Below are the code and all the weights of a small trained network. Each question names an input and a class and asks about switching units off, where a switched-off unit gives its printed mean instead of its output.

import numpy as np


def w(rows, s, z=0):
    codes = np.array(rows[::2]) - 128.0
    scale = np.full(codes.shape[1], s)
    scale[-1] = z or s
    return codes * scale


def f(y):
    return y / 2 * (1 + np.tanh(0.7978845608 * (y + 0.044715 * y**3)))


def log_softmax(a):
    a = a - a.max(-1, keepdims=True)
    return a - np.log(np.exp(a).sum(-1, keepdims=True))


def net(x, mask):
    res = np.array(x, float).reshape(1, 8) / 4 @ E
    y = f(res @ A[0][:, :-1].T + A[0][:, -1])
    res = res + np.where(mask, y, B[0][:, -1]) @ B[0][:, :-1]
    return log_softmax(res[-1] @ U[:, :-1].T + U[:, -1])


A, B = {}, {}
E = w([
[163,87,92,118,111,115,132,101,113,166,47,171],'x0',
[21,175,100,218,173,141,253,160,90,122,42,163],'x1',
[107,154,132,179,106,160,71,122,111,123,120,129],'x2',
[15,170,41,90,162,11,45,74,2,97,142,223],'x3',
[122,112,133,116,127,150,136,113,132,146,141,157],'x4',
[140,102,119,116,118,126,145,119,134,145,113,187],'x5',
[111,172,136,177,119,129,80,151,117,94,129,82],'x6',
[109,13,141,190,145,110,99,255,13,152,181,116],'x7',
],0.0053)
A[0] = w([
[125,251,174,64,166,156,131,35,202,138,67,148,26],'neuron 0',
[100,2,148,162,168,124,109,176,74,164,152,105,15],'neuron 1',
[182,99,143,49,86,120,30,141,163,109,180,134,15],'neuron 2',
[41,173,108,172,217,183,220,171,130,147,68,148,89],'neuron 3',
[135,179,140,127,133,105,142,2,184,96,107,111,4],'neuron 4',
[191,93,160,111,93,211,198,217,210,124,84,120,33],'neuron 5',
[150,105,214,182,97,254,117,171,154,141,71,48,92],'neuron 6',
],0.005,0.004)
B[0] = w([
[121,97,62,193,114,130,180,151,135,151,166,128,197],'neuron 0',
[112,54,77,234,124,108,153,183,180,142,183,125,165],'neuron 1',
[110,87,178,124,40,82,121,133,137,181,99,105,165],'neuron 2',
[92,155,192,97,98,103,72,129,154,171,76,11,242],'neuron 3',
[49,75,82,200,73,69,187,186,183,105,186,90,149],'neuron 4',
[69,113,99,77,121,83,124,115,80,72,140,175,219],'neuron 5',
[93,113,97,79,127,143,131,111,74,87,141,144,253],'neuron 6',
],0.011,0.0039)
U = w([
[91,95,50,255,83,113,169,174,185,135,168,121,8],'0',
[124,155,128,112,136,146,120,133,134,128,114,131,234],'1',
[33,129,85,51,124,103,99,101,69,39,122,167,3],'2',
[125,139,128,125,163,143,100,125,162,123,104,115,212],'3',
[104,142,228,95,47,93,85,135,170,214,75,67,1],'4',
[153,169,132,134,145,142,128,149,137,124,106,140,200],'5',
[145,151,155,145,151,148,138,106,124,129,125,135,193],'6',
],0.0099,0.0089)

Each question gives the input, the list of numbers given to net, and the class t.
The units are the neurons (one row each of A and B). Each row of codes is followed by its name. A weight is (code - 128) times the scale printed after its matrix; where a second scale follows, it is the last column's (A, B and U).
mask holds one flag per neuron, in row order. A switched-off neuron (its flag False) gives its mean, the last column of its row in B, instead of its output. The means were averaged over made-up inputs and are rounded, as every weight is.
A unit's drop is (log p(t) with every unit on - log p(t) with that unit switched off) / (log p(t) with every unit on - log p(t) with every unit switched off).
The circuit of an input: a set's keep is (log p(t) with only the set's units on - log p(t) with every unit switched off) / (log p(t) with every unit on - log p(t) with every unit switched off). Starting from all 7 units, units are removed one at a time, each time the one whose removal leaves the highest keep (on an exact tie, the one counted first), for as long as the keep stays at least 0.8.
units of the circuit, in order: the units of the circuit, biggest drop first
unit that matters most: the unit with the biggest drop
k most important neurons: the k neurons with the biggest drops, biggest first
drop when u is switched off: that unit's drop, to one decimal
input [-5,4,5,-7,4,6,-1,-2], class 2: unit that matters most -> neuron 5
input [2,8,7,-6,4,-7,-1,-6], class 4: 2 most important neurons -> neuron 3; neuron 1
input [0,4,6,-2,-6,3,2,-7], class 0: 2 most important neurons -> neuron 0; neuron 4
input [-8,-4,0,-7,1,6,1,-5], class 2: units of the circuit, in order -> neuron 5; neuron 6
input [-7,-4,-7,1,5,-5,8,-8], class 0: 2 most important neurons -> neuron 4; neuron 0
input [2,5,3,4,0,-3,0,7], class 0: 3 most important neurons -> neuron 1; neuron 6; neuron 5
input [6,-4,8,-8,-4,-3,0,3], class 2: units of the circuit, in order -> neuron 6; neuron 5
input [-8,0,-1,2,-1,-7,4,-7], class 0: units of the circuit, in order -> neuron 4; neuron 0
input [0,3,0,7,3,-7,4,3], class 1: units of the circuit, in order -> neuron 6; neuron 5
input [5,1,-1,-7,2,6,-1,-6], class 2: 3 most important neurons -> neuron 5; neuron 6; neuron 1
input [3,2,5,7,8,2,-6,-8], class 0: units of the circuit, in order -> neuron 0; neuron 4
input [0,-7,-7,-8,-2,5,3,3], class 2: 3 most important neurons -> neuron 5; neuron 6; neuron 3
input [1,6,-6,-5,-5,4,2,1], class 4: 3 most important neurons -> neuron 3; neuron 0; neuron 1
input [6,-3,-1,6,-8,-1,7,8], class 0: units of the circuit, in order -> neuron 1
input [-5,5,3,4,-3,5,7,3], class 3: 2 most important neurons -> neuron 6; neuron 5
input [-2,-8,3,5,-3,6,2,-1], class 4: 3 most important neurons -> neuron 2; neuron 6; neuron 5
input [5,-2,3,7,-3,-3,-4,8], class 0: drop when neuron 1 is switched off -> 0.8
input [-6,7,3,4,0,1,1,6], class 4: drop when neuron 3 is switched off -> 0.9
input [-4,-6,0,7,8,-6,-8,5], class 3: drop when neuron 6 is switched off -> 0.4
input [-4,-5,8,-7,8,4,7,-8], class 0: drop when neuron 0 is switched off -> 0.5
input [-7,-8,-8,3,-3,-7,-1,6], class 4: units of the circuit, in order -> neuron 2
input [3,8,6,-6,-7,-1,-4,-5], class 4: 2 most important neurons -> neuron 3; neuron 1
